Below is a small trained network, with its code and all its weights. Each question gives an input and a class and asks what happens when units are switched off, that is, made to give their printed mean instead of their output.

import numpy as np


def w(rows, s, z=0):
    codes = np.array(rows[::2]) - 128.0
    scale = np.full(codes.shape[1], s)
    scale[-1] = z or s
    return codes * scale


def f(y):
    return np.maximum(y, 0)


def log_softmax(a):
    a = a - a.max(-1, keepdims=True)
    return a - np.log(np.exp(a).sum(-1, keepdims=True))


def net(x, mask):
    res = np.array(x, float).reshape(1, 5) / 4 @ E
    y = f(res @ A[0][:, :-1].T + A[0][:, -1])
    res = res + np.where(mask, y, B[0][:, -1]) @ B[0][:, :-1]
    return log_softmax(res[-1] @ U[:, :-1].T + U[:, -1])


A, B = {}, {}
E = w([
[97,142,108,95,161,103,141,150,211,12,204],'x0',
[61,120,91,181,133,120,2,56,158,172,102],'x1',
[64,88,47,37,88,134,178,41,166,127,90],'x2',
[67,61,195,82,239,89,126,201,89,210,106],'x3',
[128,116,132,102,59,24,114,65,77,146,136],'x4',
],0.0098)
A[0] = w([
[131,158,103,154,21,125,99,33,102,138,81,90],'n0',
[2,92,165,165,106,86,89,150,116,123,159,13],'n1',
[139,105,176,151,136,197,192,151,120,163,88,182],'n2',
[117,170,88,36,104,139,169,108,166,85,84,104],'n3',
[152,163,98,111,134,54,140,49,82,125,150,51],'n4',
[198,198,108,165,29,141,116,43,145,25,191,1],'n5',
[94,104,104,57,171,65,157,102,201,143,110,139],'n6',
[80,177,181,203,223,144,116,152,148,119,80,142],'n7',
[153,163,137,149,130,170,80,104,140,82,176,157],'n8',
[146,133,54,81,106,206,222,165,169,91,34,226],'n9',
[127,149,82,146,9,118,153,17,82,150,102,100],'n10',
[106,93,188,63,202,112,131,115,39,169,49,66],'n11',
[122,180,89,100,145,70,51,107,61,106,97,77],'n12',
[150,100,175,184,78,66,187,134,71,111,163,132],'n13',
[96,95,136,244,231,145,95,205,102,121,87,155],'n14',
[105,70,113,127,29,94,122,74,133,116,72,137],'n15',
[168,101,121,159,25,109,191,25,126,178,150,147],'n16',
[83,127,76,154,58,70,98,60,147,140,57,164],'n17',
[179,135,173,112,87,113,187,206,104,108,134,176],'n18',
[138,113,105,203,191,173,59,175,115,159,139,46],'n19',
[151,92,171,108,137,47,174,163,123,141,43,106],'n20',
[89,87,63,112,180,97,101,196,155,122,144,78],'n21',
[67,127,13,98,148,171,173,108,189,100,151,181],'n22',
],0.0073,0.0033)
B[0] = w([
[151,166,114,175,122,61,148,76,102,52,94,221],'n0',
[152,132,182,148,68,170,155,121,121,140,89,177],'n1',
[146,138,166,136,83,139,133,156,113,182,160,198],'n2',
[166,202,172,111,111,145,171,117,94,130,78,196],'n3',
[149,148,91,177,158,127,120,146,149,106,128,170],'n4',
[151,39,184,57,119,118,104,186,96,195,120,242],'n5',
[156,145,161,167,104,93,109,134,75,86,108,199],'n6',
[159,166,103,207,77,185,127,148,101,184,200,216],'n7',
[73,117,98,77,188,90,110,76,158,125,126,184],'n8',
[230,171,225,198,34,190,255,164,65,90,114,227],'n9',
[166,200,103,229,115,108,62,118,125,90,82,230],'n10',
[52,19,143,74,166,62,154,145,125,177,120,225],'n11',
[104,161,134,105,78,146,119,58,107,170,72,170],'n12',
[105,140,127,143,147,135,37,150,157,180,132,186],'n13',
[131,174,85,117,112,138,117,219,107,189,183,249],'n14',
[186,112,160,171,66,139,175,65,108,57,94,206],'n15',
[174,193,132,195,123,155,146,148,167,75,144,213],'n16',
[65,149,155,116,123,120,68,93,94,105,74,227],'n17',
[98,136,84,109,164,126,128,157,128,194,192,210],'n18',
[96,244,156,158,189,113,117,101,164,142,167,205],'n19',
[155,97,126,71,153,107,103,137,152,153,131,186],'n20',
[147,145,99,192,84,187,149,127,92,118,138,179],'n21',
[193,96,193,167,126,113,136,67,108,72,12,226],'n22',
],0.0078,0.011)
U = w([
[65,36,131,91,192,59,100,132,156,153,83,72],'0',
[149,119,170,123,114,204,125,164,110,171,158,222],'1',
[149,141,158,136,95,168,133,91,112,9,63,160],'2',
[136,172,92,149,144,144,108,133,166,95,141,1],'3',
],0.011,0.001)

Each question gives the input, the list of numbers given to net, and the class t.
The units are the neurons (one row each of A and B). Each row of codes is followed by its name. A weight is (code - 128) times the scale printed after its matrix; where a second scale follows, it is the last column's (A, B and U).
mask holds one flag per neuron, in row order. A switched-off neuron (its flag False) gives its mean, the last column of its row in B, instead of its output. The means were averaged over made-up inputs and are rounded, as every weight is.
A unit's drop is (log p(t) with every unit on - log p(t) with that unit switched off) / (log p(t) with every unit on - log p(t) with every unit switched off).
The circuit of an input: a set's keep is (log p(t) with only the set's units on - log p(t) with every unit switched off) / (log p(t) with every unit on - log p(t) with every unit switched off). Starting from the 12 units with the biggest drops (on a tie, the unit counted first), units are removed one at a time, each time the one whose removal leaves the highest keep (on an exact tie, the one counted first), for as long as the keep stays at least 0.8.
units of the circuit, in order: the units of the circuit, biggest drop first
most important unit: the unit with the biggest drop
top k neurons: the k neurons with the biggest drops, biggest first
drop when u is switched off: that unit's drop, to one decimal
input [-2,8,-6,-2,-5], class 3: units of the circuit, in order => [n19]
input [8,8,2,8,0], class 2: top 2 neurons => [n6, n22]
input [7,8,-6,-2,5], class 0: top 3 neurons => [n9, n5, n8]
input [-5,1,1,4,8], class 0: top 2 neurons => [n11, n9]
input [3,1,-7,-8,-1], class 1: top 2 neurons => [n5, n11]
input [-8,3,7,5,-6], class 0: top 2 neurons => [n11, n16]
input [7,-3,-7,0,-1], class 3: top 2 neurons => [n9, n8]
input [3,2,-3,-1,-2], class 3: top 2 neurons => [n9, n5]
input [-1,3,-5,7,5], class 0: top 2 neurons => [n11, n9]
input [7,6,-6,7,8], class 1: top 2 neurons => [n1, n21]
input [2,-7,-4,-8,1], class 1: drop when n5 is switched off => 0.2
input [-2,-2,-8,-8,5], class 3: drop when n16 is switched off => 0.1
input [2,3,-7,4,8], class 0: drop when n0 is switched off => -0.1
input [2,7,7,6,-5], class 2: most important unit => n22
